Below is a small trained network, with its code and all its weights. Each question gives an input and a class and asks what happens when units are switched off, that is, made to give their printed mean instead of their output.

import numpy as np


def w(rows, s, z=0):
    codes = np.array(rows[::2]) - 128.0
    scale = np.full(codes.shape[1], s)
    scale[-1] = z or s
    return codes * scale


def norm(h):
    return h / np.sqrt((h * h).mean(-1, keepdims=True) + 1e-5)


def f(y):
    return np.maximum(y, 0)


def log_softmax(a):
    a = a - a.max(-1, keepdims=True)
    return a - np.log(np.exp(a).sum(-1, keepdims=True))


def net(x, mask):
    res = np.array(x, float).reshape(1, 5) / 4 @ E
    u = 0
    for l in range(2):
        y = f(norm(res) @ A[l][:, :-1].T + A[l][:, -1])
        res = res + np.where(mask[u : u + 8], y, B[l][:, -1]) @ B[l][:, :-1]
        u += 8
    return log_softmax(norm(res)[-1] @ U[:, :-1].T + U[:, -1])


A, B = {}, {}
E = w([
[188,73,111,247,140,147,151,27,89,149,130,24],'x0',
[58,148,148,170,74,211,79,163,105,116,232,122],'x1',
[127,128,126,128,128,128,128,128,126,128,127,127],'x2',
[128,128,127,128,128,128,128,128,129,127,129,128],'x3',
[112,119,137,139,21,172,111,106,147,139,30,133],'x4',
],0.014)
A[0] = w([
[87,144,126,26,102,128,114,174,131,126,103,197,12],'0.n1',
[145,129,133,209,119,125,119,101,136,127,95,124,108],'0.n2',
[94,134,135,102,2,157,113,150,151,126,15,177,3],'0.n3',
[65,140,139,125,42,179,103,172,146,123,214,171,48],'0.n4',
[91,134,135,80,95,108,116,168,141,124,105,168,54],'0.n5',
[157,132,136,60,175,59,132,137,154,127,2,172,23],'0.n6',
[120,139,132,74,225,83,124,167,148,120,212,176,75],'0.n7',
[125,131,127,88,129,118,135,150,133,125,107,144,46],'0.n8',
],0.037,0.0055)
B[0] = w([
[145,131,101,124,107,169,131,123,251,74,120,95,232],'0.n1',
[144,130,135,113,113,158,124,109,214,108,114,107,179],'0.n2',
[211,115,208,78,218,33,113,123,78,225,160,115,230],'0.n3',
[35,142,71,174,78,180,129,130,36,95,120,165,240],'0.n4',
[143,118,129,136,96,154,144,107,207,107,90,114,196],'0.n5',
[31,143,70,174,76,185,122,134,28,102,133,165,254],'0.n6',
[203,115,194,89,197,55,116,116,105,207,146,110,248],'0.n7',
[119,120,145,136,107,132,138,130,164,94,106,126,164],'0.n8',
],0.031,0.042)
A[1] = w([
[115,111,115,145,60,110,120,196,168,130,112,105,79],'1.n1',
[133,126,114,138,113,149,137,134,206,96,131,101,78],'1.n2',
[122,93,108,153,92,141,134,145,189,88,110,114,78],'1.n3',
[57,128,65,157,98,141,140,164,66,97,127,159,15],'1.n4',
[138,136,119,103,112,153,132,137,247,82,114,122,35],'1.n5',
[148,129,102,139,111,118,162,179,254,66,117,115,3],'1.n6',
[93,112,111,117,115,115,145,149,132,104,120,139,29],'1.n7',
[150,118,128,128,132,149,128,93,192,112,116,107,57],'1.n8',
],0.034,0.0033)
B[1] = w([
[136,149,146,53,127,132,111,92,120,173,94,119,149],'1.n1',
[149,233,135,97,143,163,128,81,177,152,97,156,205],'1.n2',
[180,77,153,148,201,110,141,92,109,115,175,91,195],'1.n3',
[18,28,60,101,28,143,112,167,44,114,90,153,255],'1.n4',
[154,168,111,222,121,81,162,254,209,103,175,92,231],'1.n5',
[149,167,152,38,78,158,131,108,243,116,56,103,208],'1.n6',
[140,209,129,165,160,156,141,101,84,110,141,169,144],'1.n7',
[102,126,94,151,139,129,158,152,150,40,133,187,213],'1.n8',
],0.018,0.033)
U = w([
[36,115,77,160,55,166,117,130,68,94,132,146,248],'0',
[149,148,129,143,101,134,141,133,250,75,127,103,148],'1',
[195,102,203,103,188,19,108,139,112,201,169,108,39],'2',
],0.014,0.0013)

Each question gives the input, the list of numbers given to net, and the class t.
The units are the neurons (one row each of A and B). Each row of codes is followed by its name. A weight is (code - 128) times the scale printed after its matrix; where a second scale follows, it is the last column's (A, B and U).
mask holds one flag per neuron, layer by layer. A switched-off neuron (its flag False) gives its mean, the last column of its row in B, instead of its output. The means were averaged over made-up inputs and are rounded, as every weight is.
A unit's drop is (log p(t) with every unit on - log p(t) with that unit switched off) / (log p(t) with every unit on - log p(t) with every unit switched off).
The circuit of an input: a set's keep is (log p(t) with only the set's units on - log p(t) with every unit switched off) / (log p(t) with every unit on - log p(t) with every unit switched off). Starting from the 12 units with the biggest drops (on a tie, the unit counted first), units are removed one at a time, each time the one whose removal leaves the highest keep (on an exact tie, the one counted first), for as long as the keep stays at least 0.8.
units of the circuit, in order: the units of the circuit, biggest drop first
most important unit: the unit with the biggest drop
top k neurons: the k neurons with the biggest drops, biggest first
k most important neurons of layer l: the k neurons of layer l with the biggest drops, biggest first
drop of u: that unit's drop, to one decimal
input [4,-5,2,3,-8], class 2: most important unit => 0.n4
input [5,1,0,2,-3], class 1: top 2 neurons => 0.n6; 0.n4
input [6,5,-6,-7,4], class 1: top 3 neurons => 0.n2; 0.n6; 0.n4
input [-4,3,5,-3,-2], class 1: 3 most important neurons of layer 0 => 0.n1; 0.n6; 0.n5
input [-7,-5,-4,1,-2], class 1: top 2 neurons => 0.n1; 0.n4
input [-6,1,-1,-4,-5], class 1: top 2 neurons => 0.n1; 0.n3
input [5,-3,3,-2,7], class 2: 2 most important neurons of layer 0 => 0.n3; 0.n1
input [7,1,-5,7,7], class 1: 2 most important neurons of layer 0 => 0.n2; 0.n7
input [7,-3,-6,6,6], class 1: top 2 neurons => 0.n2; 0.n7
input [-7,4,0,-5,-4], class 1: top 2 neurons => 0.n1; 0.n6
input [3,5,5,6,-6], class 2: top 3 neurons => 0.n6; 0.n7; 1.n4
input [-2,-2,6,-3,-3], class 2: top 2 neurons => 0.n7; 0.n4
input [-7,5,-4,-3,-3], class 1: top 2 neurons => 0.n1; 0.n6
input [-8,0,3,-8,6], class 1: units of the circuit, in order => 0.n1
input [8,7,-6,5,-2], class 1: drop of 0.n3 => 1.1
input [0,0,-3,-6,3], class 2: drop of 0.n3 => 0.6
input [1,1,-8,0,8], class 2: drop of 0.n3 => 0.2
input [-2,0,-4,3,3], class 2: drop of 0.n3 => 0.9
